[[ -1   1]
 [ -1   1]
 [ 15  18]
 [-56  55]
 [ 18  14]]
=>
[[ 18  14]
 [-56  55]
 [ 15  18]
 [ -1   1]
 [ -1   1]]

[[-23  32 -37 -49 -29  60  16  13  14]
 [ -6  -8  49   4  17 -10 -40   4  -7]
 [ -7 -16  49   0  21 -31 -38  -7  -5]
 [ -2 -15  52   4  20 -30 -39   0  -5]]
=>
[[ -2 -15  52   4  20 -30 -39   0  -5]
 [ -7 -16  49   0  21 -31 -38  -7  -5]
 [ -6  -8  49   4  17 -10 -40   4  -7]
 [-23  32 -37 -49 -29  60  16  13  14]]

[[-38 -10 -13 -10  -5  -9  15  -4 -10]
 [ 27 -13 -10  12 -20  -3  -2 -10   2]
 [  8   6   5  16  16  -4   6  -5  28]
 [-24 -14   4 -31  16 -10   8  -3  63]]
=>
[[-24 -14   4 -31  16 -10   8  -3  63]
 [  8   6   5  16  16  -4   6  -5  28]
 [ 27 -13 -10  12 -20  -3  -2 -10   2]
 [-38 -10 -13 -10  -5  -9  15  -4 -10]]

[[-10 -15 -10 -56  14  -3 -20 -17]
 [-27  -6   1  -9  -1  -1   5  -3]
 [ -3 -33  -2 -11   3  -3  -5  -3]
 [  0  -5  -2 -17   9  14 -14  -1]
 [ -5  -1  12  26   0  15   3  18]
 [ 15  14  -3   3  -4 -13   4  -4]
 [ 36  10  -6  36 -12  -5  12  -2]
 [ -6  11   1  31 -16 -10  23   0]
 [ 18  -9 -16 -17  -1  -7  -5 -20]
 [  4 -13 -17 -13 -10 -23  10 -25]]
=>
[[  4 -13 -17 -13 -10 -23  10 -25]
 [ 18  -9 -16 -17  -1  -7  -5 -20]
 [ -6  11   1  31 -16 -10  23   0]
 [ 36  10  -6  36 -12  -5  12  -2]
 [ 15  14  -3   3  -4 -13   4  -4]
 [ -5  -1  12  26   0  15   3  18]
 [  0  -5  -2 -17   9  14 -14  -1]
 [ -3 -33  -2 -11   3  -3  -5  -3]
 [-27  -6   1  -9  -1  -1   5  -3]
 [-10 -15 -10 -56  14  -3 -20 -17]]

[[-10  -8   4 -10  15  13]
 [ 42  -4   3  13 -17 -18]
 [  6   3  27 -15 -33  73]
 [-19  19 -26  13 -15 -17]
 [ 48  42  -5   9   3 -13]
 [ -8  15  -8  29 -40  -4]
 [-55  10  -2  33 -16  39]
 [-38  13   6 -13 -25  54]
 [  9   4  12 -12  -8 -33]
 [ 31 -12   5 -10   8 -30]
 [ 65  18   2 -42   2  31]
 [-43  -6   3  16   6  35]]
=>
[[-43  -6   3  16   6  35]
 [ 65  18   2 -42   2  31]
 [ 31 -12   5 -10   8 -30]
 [  9   4  12 -12  -8 -33]
 [-38  13   6 -13 -25  54]
 [-55  10  -2  33 -16  39]
 [ -8  15  -8  29 -40  -4]
 [ 48  42  -5   9   3 -13]
 [-19  19 -26  13 -15 -17]
 [  6   3  27 -15 -33  73]
 [ 42  -4   3  13 -17 -18]
 [-10  -8   4 -10  15  13]]

[[ 25  64   4 -50  13 -24]
 [ 18  44   6 -69  15 -29]
 [-21 -49   1   9  -5   8]]
=>
[[-21 -49   1   9  -5   8]
 [ 18  44   6 -69  15 -29]
 [ 25  64   4 -50  13 -24]]

[[ 51   8  22  46 -14  25  68  67   4]
 [ 33 -13   3  25 -27  12  61  49  11]
 [ 27   2  -7  19 -25  24  50  44  11]]
=>
[[ 27   2  -7  19 -25  24  50  44  11]
 [ 33 -13   3  25 -27  12  61  49  11]
 [ 51   8  22  46 -14  25  68  67   4]]

[[-23  52  21  73 -21]
 [  6   3   4   7 -21]]
=>
[[  6   3   4   7 -21]
 [-23  52  21  73 -21]]

[[ 46 -58 -22   5  18]
 [ -7  43  29  52  54]
 [-13   6 -17  49  34]
 [-44 -45  35 -28 -51]
 [-46  47 -16 -33 -28]]
=>
[[-46  47 -16 -33 -28]
 [-44 -45  35 -28 -51]
 [-13   6 -17  49  34]
 [ -7  43  29  52  54]
 [ 46 -58 -22   5  18]]
---
[[-24  10  70]
 [  7 -15   8]
 [ -3  -9   8]
 [-21  -3  14]
 [ 28  16 -31]]
=>
[[-15   8]
 [ -9   8]]

[[ 38 -66  17 -37  47]
 [  1 -22  48  74 -22]
 [-53  29  46 -60 -54]
 [ 78 -47   8  22  59]]
=>
[[-22  48]
 [ 29  46]]

[[ 66 -21  16  10]
 [ -2  52  -4 -11]
 [ 30  39  13   5]
 [ -7  20 -22 -21]]
=>
[[52 -4]
 [39 13]]

[[ -5 -28 -14   7   2]
 [-31  20   3 -27  -4]
 [ 64 -10 -12  -4  11]
 [ 29  38  15  -8 -10]]
=>
[[ 20   3]
 [-10 -12]]

[[  2  48 -17 -35]
 [-68  22 -20 -55]
 [-53  -8 -49 -29]]
=>
[[ 22 -20]
 [ -8 -49]]

[[ -8   9  -3]
 [ 26 -23  29]
 [-10   7  -9]
 [ 62 -27 -39]
 [ -9   5   0]]
=>
[[-23  29]
 [  7  -9]]

[[ 54  15 -26 -35]
 [  7 -28  70  20]
 [ -1  -4   1  11]
 [ -8  -7   1  16]]
=>
[[-28  70]
 [ -4   1]]

[[ 59  71  39  20  -5]
 [-13 -24  -3  -4  -8]
 [ -2  -7   1  -1  -4]
 [  6  -4  12   2 -13]]
=>
[[-24  -3]
 [ -7   1]]
